Each row was made from one small tree. Brackets hold a mark, then the marks that hang from it, in alphabetical order. Every link used is in the known rows. Write each row's tree.
Each row is shifted at random along 6 fixed directions that mean nothing.
Known rows:
(V (Z D H T)): 22; -33; 102; 142; -30; 57; 232; -284; -311; -198; -106; 188; -52; 476; -82; 38; 368; 298; -106; -139; -338; 88; 415; 199; -78; -202; -278; 12; 206; 295; -114; -363; -216; -152; -456; -432; 239; 321; 87; 127; -318; 58; 215; 42; -5
(U (L V (Y X Z))): -144; -83; -321; 474; 135; -175; -103; 12; 33; -490; 154; 116; 312; 396; 113; 400; 274; -367; -269; -614; -69; 282; 60; -439; -335; -649; -295; -505; -160; 119; -264; 264; -116; 386; -307; -413; 243; -72; -298; -209; -223; 105; -43; -30; -311
(U (L (Y X))): -59; -545; -61; 145; 221; -50; 119; -123; 98; -123; 248; 293; -2; 170; -62; 638; -121; -169; -116; -393; 290; -116; -467; -264; -220; 112; -131; -398; -47; -40; -800; 5; 138; 313; -721; -142; 581; -81; 121; -427; -83; 56; -408; -254; -285
(V (Z D F H T)): -126; -275; 401; -30; -68; 128; 117; -67; -191; -300; 320; 301; 25; 296; -266; 537; 198; 189; 24; -304; 56; -358; 90; 44; -96; -176; -33; -55; 269; 189; -260; 26; -70; 0; -653; -375; 519; -239; 15; -19; -229; -181; -227; 47; -99
(D (T Q) V): -180; -548; -71; 185; -180; -15; 112; -106; 128; -77; 402; 253; -76; 96; -91; 524; 336; 204; -74; -208; 297; -28; -175; 110; -35; -23; -81; -199; -70; 256; -583; 264; -102; 274; -338; -306; 525; -11; -40; -230; 76; -25; -312; -453; -111
(F (Z (H D) (T (Q L)))): -79; 245; -438; 27; -157; 17; 79; -368; 79; -292; 10; 0; -38; 455; 346; -263; 55; 70; -89; 26; -440; 490; 154; 239; 84; -159; -361; 131; 228; 282; -42; -63; -193; -64; -182; -271; 119; 573; 215; 124; -392; 438; 254; -25; -236
(X (F (Z H (T Q U)))): 147; -27; 105; -178; -126; 170; 344; -442; -220; 58; 14; 149; -82; 489; 158; -49; 233; 176; -15; -14; -317; 144; 171; 303; -241; 44; -445; 307; 355; 447; -279; -432; -16; -212; -268; -102; 264; 283; 359; 51; -470; 168; 42; -241; -39
(X F K R): 301; 336; -280; 164; 9; 138; -93; -194; 22; -233; -50; -143; 171; 483; 185; -392; 2; 210; -119; 92; -449; 473; -360; 281; -177; 22; -578; 161; -23; 197; -233; -510; -23; -266; -176; -134; 30; 253; 372; -21; -160; 479; 194; 150; 40
(U (L V (Y X))): -123; -101; -112; 312; 129; 62; -89; 2; -197; -246; 100; 227; 449; 636; 223; 675; -231; -816; -401; -456; 136; 326; -345; -385; -293; -907; 7; -665; 130; 86; -308; -224; 430; 411; -389; -20; 42; -29; 70; 29; -393; -96; 323; -215; -108
(V (Z (D T (U (L Y))) H)): -31; -227; 127; 77; 10; -90; 320; -342; -507; -219; 42; 500; -15; 623; 31; 307; 283; 141; -221; -329; -100; 116; 29; 200; -58; -78; -173; -35; 295; 278; -295; -426; 99; -31; -775; -247; 492; 262; 95; 21; -531; 8; 144; -361; 66
(H D (Y (L V) (Z T))): -266; -303; 51; 372; -60; -90; 239; 60; -26; -417; 402; 284; -40; 459; -122; 551; 290; 4; -38; -253; 18; 62; -319; -247; -192; -457; -155; -543; -212; 118; -535; 49; 62; 218; -286; -329; 358; 133; -209; -246; -148; -36; -76; -174; -273
(X (F Z) R): -282; -390; 201; 2; 154; 79; 105; 233; 272; -580; 320; 167; 233; 214; -205; 594; 126; 146; -552; -356; -15; -16; -391; 263; -10; -404; -174; -236; -1; 85; -186; -88; -148; 245; 22; -510; 366; -753; -179; -374; -156; -111; -33; -262; 127
(K H (R (Y X Z))): 128; 2; -73; -177; 339; 53; 100; -35; -104; -480; -163; -206; 76; 405; -54; 57; -145; 216; -177; -508; -413; 325; 178; 46; -198; -145; -282; 63; 288; 217; -22; -442; -289; 155; -307; -191; 220; 7; 93; -127; -96; 42; 116; -7; -322
(F (Z (D U V) H T)): -27; 99; -135; 9; 46; 10; 156; -336; -340; -306; -19; 181; 187; 544; 123; 221; 257; 128; 13; -202; -187; 149; 562; 189; -132; -330; -124; 141; 402; 507; 47; -156; -180; -17; -485; -172; 323; 283; 161; 159; -367; 129; 279; -117; -236
(Y (X K R) (Z F (T U))): -46; 335; -98; 210; 106; 86; -168; -50; -153; -561; 358; 27; 546; 692; 0; 191; 93; -238; 64; -400; -66; 77; 11; -444; -558; -653; -173; -36; 209; 437; 3; -71; 17; 236; -329; -63; 240; -383; -124; 70; -172; -85; -159; 106; -407
(Y (Z D T)): -191; 68; 326; -316; -60; 179; -220; 140; -207; -572; -126; -132; 262; 418; 72; -26; -2; 137; -121; -536; -444; 364; 125; 252; -179; -601; -37; 13; 435; 96; 604; -279; -139; -134; -74; -421; 247; -72; -48; 90; -186; -48; 452; 69; 15
(R K (Y L (Z F H))): -318; -437; 476; -165; 39; 149; 69; 177; 52; -605; 261; 391; 10; 208; -259; 511; -110; 45; -354; -604; -13; -72; -147; 183; -162; -277; -66; -298; 146; -65; 17; -105; -80; 258; -160; -638; 274; -424; 90; -255; -349; -321; 335; -469; -36
(X (K (H Y))): -75; -164; 126; 81; 151; -52; 75; -109; -109; -397; -58; 52; 44; 401; -29; 277; 154; 163; -156; -154; -43; 207; 39; 81; -173; -418; -183; -176; -68; 297; -273; -276; -7; 263; -189; -214; 142; 75; 47; -167; 13; 0; 323; 12; -202
(D T (V (Z F))): 35; 38; 98; -39; -65; -93; -92; -64; -289; -299; 138; 128; 204; 458; 47; 267; 280; 143; -29; -404; -81; 241; 272; 33; -235; -333; -281; -46; 99; 246; -160; -11; 19; 79; -487; -92; 324; 74; 62; 103; -163; -28; 44; -148; -6
(T (Q (F (Z H)))): -82; -213; -38; 223; 7; -133; 301; -450; -105; 70; 29; 351; -23; 609; 82; 298; 223; -224; -277; 17; 16; 155; 397; 11; -107; -556; -448; -113; 123; 457; -535; -117; 19; 221; -276; -192; 169; 198; 317; 177; -422; 177; 50; -185; -188
(K (H (D T) Y) R (V (Z F))): 219; 399; -154; 49; -60; -267; 205; -198; -499; -371; 116; -83; 9; 877; 97; 62; 243; 167; 43; -36; -420; 411; 296; -31; -39; -419; -449; 32; 95; 506; -355; -384; -13; -41; -571; 105; 79; 550; 43; 266; -281; 234; 14; 248; -363
(R (Y (X K) (Z F))): -89; -50; 176; -82; 158; 35; 1; 47; 64; -501; 47; 67; 175; 329; -37; 193; 49; 194; -218; -549; -200; 216; -88; 37; -305; -403; -246; -197; 93; 106; -125; -344; -92; 159; -199; -378; 228; -211; 66; -223; -223; -84; 173; -130; -184
(T (Q D F (X K)) U): -330; -301; 160; -224; -124; 229; 215; -54; 422; -403; 198; 264; -34; -1; 201; 55; -172; 331; -631; -58; -167; 97; -591; 706; 316; -351; -226; -238; 358; 265; -186; -445; 7; 341; 240; -657; 599; -139; 98; -219; -322; 9; 39; -498; 124
(T (Q (D V) (F Z)) (U (L Y))): -273; 83; -304; 76; -84; -274; 84; -407; 84; -254; 178; 265; 297; 509; 522; 116; 170; -273; -344; -173; -303; 461; 223; -20; -134; -660; -557; -295; 168; 412; -219; 243; -59; 399; -56; -315; 424; 202; -73; 16; -661; 369; -56; -192; -376
(F (Z D T)): -234; -408; 254; -205; -14; 61; 230; -7; 115; -361; 157; 186; -34; 207; -130; 429; 115; 315; -153; -293; -100; -169; -138; 348; 57; -122; -21; -128; 285; 117; -208; -188; -207; 42; -369; -448; 535; -123; -3; -245; -208; -47; -75; -200; -80
(V (Z (T (Q F) U))): -130; 43; 198; -99; -167; 112; 116; -207; -103; -94; 131; 240; 125; 528; 105; 110; 133; -39; -315; -138; -202; 198; 16; 96; -23; -510; -305; -112; 341; 441; -105; -243; 109; 140; -123; -207; 332; 29; -77; 180; -387; -65; -43; -261; -25
(K (H (Y X)) V): 148; -160; 10; -76; 226; 62; 223; -119; -255; -201; -40; -33; 56; 455; 52; 410; -196; -103; -179; -268; -64; 258; -68; 64; -82; -353; -84; -246; 254; 240; -311; -673; 191; 259; -373; 32; 135; 227; 288; -21; -119; -72; 266; -148; -260
(Z (D T U)): -208; -138; 53; 142; -7; -6; -44; -121; -213; -385; 212; 211; 270; 527; -78; 379; 227; -4; -268; -284; -4; 234; 143; -80; -138; -655; 66; -37; 200; 375; 86; -4; 48; 127; -459; -219; 361; -30; -76; 139; -187; -40; 95; -135; -119
(L V (Y (Z (D U) F (T Q)))): 63; 103; 89; 114; -304; -50; 145; -214; -240; -120; 194; 118; 96; 608; 217; 18; 416; 26; 91; -328; -344; 80; 107; 38; -276; -403; -377; 17; 248; 378; -186; -22; -45; -162; -498; -194; 418; 213; -119; 126; -436; 75; -163; 105; -100
(Z F (H (Y L X)) T): -78; 85; -339; 444; 35; 12; 212; -224; -194; -330; 137; 184; -147; 364; -76; 226; 259; -76; -86; -77; -90; 164; 213; -228; -61; -202; -248; -292; -53; 184; -28; -32; -173; -200; -422; -466; 59; 479; 91; -89; -361; -2; 18; -154; -244
(K R (V (Z D H (T U)))): 37; 139; 106; -261; -101; 253; 266; -54; -227; -402; 115; -9; 21; 311; -24; 85; 138; 362; -121; -262; -545; -71; 129; 511; 223; -47; -160; 101; 566; 393; 141; -505; -404; -128; -266; -460; 374; 102; -139; 67; -363; -17; -53; -99; -51
(X F (R Y)): -163; -675; 215; 306; 93; 93; 650; 72; 351; -139; 230; 550; -315; 44; -462; 464; 273; 515; -766; -10; -77; -129; -642; 487; 130; 151; -271; -362; -194; -8; -784; -525; -217; 109; -24; -723; 354; -294; -74; -584; -347; -154; -80; -565; 255
(V (Z (H D) (T (U L)))): -165; -213; 278; -193; 60; 146; 122; -141; -357; -332; 77; 328; 40; 344; -75; 297; 166; 217; -95; -405; -129; 52; 219; 59; -316; -169; -124; -6; 156; 265; -190; -140; 26; 142; -376; -285; 473; -54; -77; -47; -248; -78; 127; -200; -185
(X (F Z) K (R (Y L))): -226; -215; 45; 166; 218; 50; 31; 84; 321; -626; 537; 209; 476; 386; -181; 723; -31; -95; -340; -342; 96; -45; -741; -180; -320; -349; -173; -355; -124; 110; -545; 38; 87; 494; -227; -233; 304; -733; -27; -392; -250; 0; -148; -233; -282
(T (Q (D V) (F Z) L)): -218; -157; 58; -431; -27; 41; -69; -148; 172; -291; 113; 108; 231; 179; 458; 110; -316; 57; -234; -342; -224; 346; -93; 512; -53; -411; -397; -87; 412; 174; -155; -63; 87; 454; -92; -187; 595; -23; 381; 43; -387; 177; 99; -314; -144
(Y (L V) (X K R) (Z H)): 322; 472; -683; 277; 178; 187; -376; -161; -103; -579; 59; -449; 413; 411; 292; -308; 6; -24; 270; -479; -419; 421; 49; -159; -467; -57; -521; 106; 6; 174; 102; -8; -257; -23; -326; -187; 106; 161; 234; 24; 32; 419; 43; 257; -361
(X F (K (R (Y L (Z H))) V)): 103; -60; 345; -147; 153; 141; 105; 53; -303; -499; 109; 29; 226; 394; -92; 327; 30; 137; -30; -547; -276; 64; -146; 150; -546; -197; -401; -17; 100; 281; -354; -451; -13; 227; -257; -218; 224; -245; 260; -79; -324; 2; 167; -175; -235
(U (L (V (Z D F H)) Y)): -47; -112; 159; -77; -118; 63; 124; -1; -175; -362; -49; 171; -98; 105; 128; 110; 334; 315; -273; -518; -491; 44; 122; 515; 47; -94; -383; -174; 109; -51; 1; -104; -326; -224; -307; -753; 356; 84; -125; -162; -508; 24; 170; -23; 200
(Z F (H (D U V) (Y L))): -250; -283; -212; 684; 54; -192; 503; -312; -129; -226; 569; 690; -99; 570; -148; 820; 324; -235; -258; 111; 269; 59; -16; -294; 130; -514; -105; -524; -228; 367; -627; 103; 149; 175; -435; -296; 227; 280; -6; -51; -393; 14; 17; -382; -241
(H (Y (X F) (Z (T Q)))): -189; -73; 234; 104; -71; 165; 113; -16; -239; -236; 169; 179; 219; 742; 87; 407; -1; -290; -235; -246; 33; 394; -422; -107; -178; -835; -99; -377; 271; 288; -86; -580; 389; 15; -119; -96; 58; -76; 129; 15; -334; -203; 313; -297; -7
(K (H D) (R (Y L X))): 96; 41; -243; -17; 415; 59; -120; -159; -189; -440; 118; -287; 301; 518; -6; 372; -343; -166; 55; -406; -184; 327; 37; -591; -531; -317; -171; -79; 5; 229; -289; 32; 87; 324; -607; 180; 216; 19; 196; 50; 7; 175; -77; 253; -710

Write each row's tree:
-172; -164; 218; -177; 162; 115; 103; 172; 279; -584; 90; 63; 208; 197; -93; 268; 103; 498; -470; -345; -258; 114; -497; 471; -183; -161; -313; -118; -10; 83; -269; -392; -203; 183; 66; -461; 285; -568; -32; -486; -248; -9; 168; -233; 31 : (X (F Z) K (R Y))
164; 342; -202; 238; -158; 125; -101; -150; -320; -352; 202; 62; 219; 652; 129; 56; -20; -455; 154; -271; -229; 231; 126; -228; -268; -361; -261; -38; 293; 188; 66; 14; 64; -125; -472; -120; 35; 393; 274; 276; -427; 148; 147; 36; -181 : (Y (L V) (Z F H T))
-31; -179; 25; 278; -3; -33; 484; -436; -267; -24; 65; 454; -18; 792; -58; 409; 129; -204; -124; 97; -35; -27; 172; 35; -39; -401; -97; -132; 379; 376; -495; -524; 64; 10; -599; -141; 146; 399; 384; 183; -549; 83; 224; -156; -147 : (F (Z D H T))
-98; -131; 167; 108; -30; 184; -5; 179; 231; -603; 578; 88; 438; 300; -131; 531; 106; 192; -317; -282; -94; -132; -791; 273; 88; -376; -140; -291; 70; 216; -399; -261; 4; 269; -187; -454; 396; -705; -172; -173; -142; 21; -169; 21; -27 : (X F (K (V (Z D))) R)
-182; -451; 172; 176; -44; 57; 291; -112; 64; -225; 213; 334; -250; 58; -265; 376; 320; 284; -279; -134; -92; -200; 178; 285; 138; -136; -141; -115; 36; 97; -200; 27; -344; -127; -309; -754; 368; -26; 18; -153; -266; -26; -81; -64; 27 : (Z D F H)
-188; -201; 131; -245; -62; 56; -130; -76; 210; -327; 117; -47; 189; 172; 372; 30; -262; -10; -236; -371; -277; 339; -381; 240; -141; -271; -306; -160; 245; -44; -101; -24; 76; 316; -172; -242; 531; -39; 117; -133; -234; 123; 8; -63; -5 : (T (Q D (L Y)))
47; -23; -231; 236; -149; -164; 239; -270; 92; -195; 496; 346; -37; 335; -49; 257; 442; 243; -90; -81; -80; 20; 45; -17; 139; 99; -320; -61; 62; 326; -490; 125; -186; 59; -511; -257; 492; 252; -118; -105; -255; 142; -476; -302; -125 : (D (T U) (V (Z F)))
41; 121; -81; 44; 192; -82; 14; 51; -188; -659; -90; -275; 137; 356; 137; 83; 290; 233; -19; -576; -363; 156; 220; 128; -289; -277; -469; -116; 79; 347; -69; -323; -442; 147; -182; -455; 253; -40; -106; -172; -101; 98; 57; 88; -206 : (L (Y (X (K R V)) (Z H)))
-115; -98; -133; 194; 1; -129; -48; -83; 95; -451; 386; 63; 138; 551; -13; 496; -119; -154; -82; 12; 113; 175; -179; -282; -31; -527; -54; -343; -82; 331; -545; 53; 161; 492; -372; -28; 149; 108; 40; -55; 30; 210; 90; 196; -634 : (R (K (H D Y) V))
-113; -168; -56; 248; 148; -12; -90; -103; -59; -508; 257; 111; 246; 423; -102; 380; 74; -309; -93; -449; -11; 182; 167; -338; -243; -425; -179; -165; 40; 129; 9; 237; -78; 241; -300; -342; 230; -117; 30; -4; -98; 89; 53; -71; -230 : (Y L (Z H))
-244; -361; 322; 22; -142; 76; 270; -203; -307; -57; -329; 182; -392; -3; -111; -120; 742; 712; -248; -208; -390; 28; 846; 556; -300; -276; -469; 96; -57; 394; 49; -36; -523; -182; 2; -917; 381; 206; -55; 39; -310; -90; 187; -76; 18 : (Z D H (T (Q F)))
89; 62; -110; -75; 100; -139; -3; -233; -153; -212; 190; 52; 133; 621; 220; 161; -87; 136; 242; -173; -76; 444; -118; -130; -150; -177; -269; 8; 125; 247; -409; -176; 213; 39; -522; 295; 471; 350; 217; -81; 49; 371; -24; 31; -397 : (H (D U V) (Y Z))
-356; -477; -59; 389; -238; -230; 310; -142; 88; -208; 416; 338; -166; 267; -97; 442; 696; 388; -71; -188; 56; 79; 3; 102; 94; -327; -172; -320; -125; 292; -424; 205; -326; 117; -208; -585; 484; 117; -296; -280; -81; 14; -241; -316; -214 : (H (Y (Z (D (T Q) V))))
-25; 145; -250; -90; 144; -66; -116; -60; 64; -479; -66; -319; -18; 359; 223; -200; 22; 375; 13; -303; -456; 655; -11; -21; -44; -208; -395; -88; -17; 12; 93; -225; -194; -215; -155; -255; 263; 356; 35; -236; 75; 376; 95; 209; -294 : (H D (Y X Z))
-193; -159; -252; 277; 175; -162; 260; -75; 313; -466; 140; 83; -70; 207; -39; 312; 442; 328; -440; -143; -197; 278; -18; 55; 133; -301; -440; -337; -230; 173; -269; -94; -329; -9; -87; -596; 226; 28; -135; -465; -214; 175; -95; -160; -143 : (H (Y (X (F Z))))
-63; 198; -147; 197; -79; -9; 86; -201; -99; -483; 340; 239; 44; 537; -80; 178; 268; 178; -111; -45; -124; 107; 158; -78; 139; -216; -200; 32; 138; 402; -117; 96; -95; -108; -523; -305; 351; 154; -130; 64; -264; 156; -115; 79; -172 : (V (Z F (H (D U)) T))
-204; -704; 347; 303; 78; 74; 374; -77; -338; -243; 401; 528; -6; 421; -250; 886; 321; 131; -156; -364; 326; -160; -177; 23; -264; -387; 49; -290; 186; 304; -550; -373; 176; 179; -501; -389; 511; -246; 271; -70; -327; -282; 40; -490; 13 : (Y (X F) (Z (D T V) H))
151; 405; -764; 455; 39; -126; -67; -401; 120; -415; 197; 31; 197; 393; 132; -69; 364; 119; -115; -31; -250; 407; 450; -100; 275; -33; -427; 79; 29; 445; -46; 314; -403; 15; -410; -303; 225; 431; -117; 20; -86; 522; -109; 71; -274 : (D U (V (Z H)))
57; 41; -307; -15; -92; 173; 226; -158; -87; -211; 14; 352; -31; 258; 262; -251; -235; 196; -480; -34; -349; 295; -359; 597; -7; -36; -381; 6; 406; 182; -317; -599; 82; 145; -234; -293; 529; 413; 364; -25; -588; 195; 26; -505; 19 : (Q (D (T (U (L V)))) F (X R))
-111; 69; -218; -144; -109; -7; 94; -325; -60; -278; 216; 144; -9; 346; 226; 138; 94; 237; -46; -19; -222; 160; 147; 279; 175; -49; -180; 146; 525; 359; 29; -10; -214; -85; -332; -271; 502; 370; 251; 52; -469; 298; -137; -212; -255 : (Q (F (Z (D (T U) V) H)))
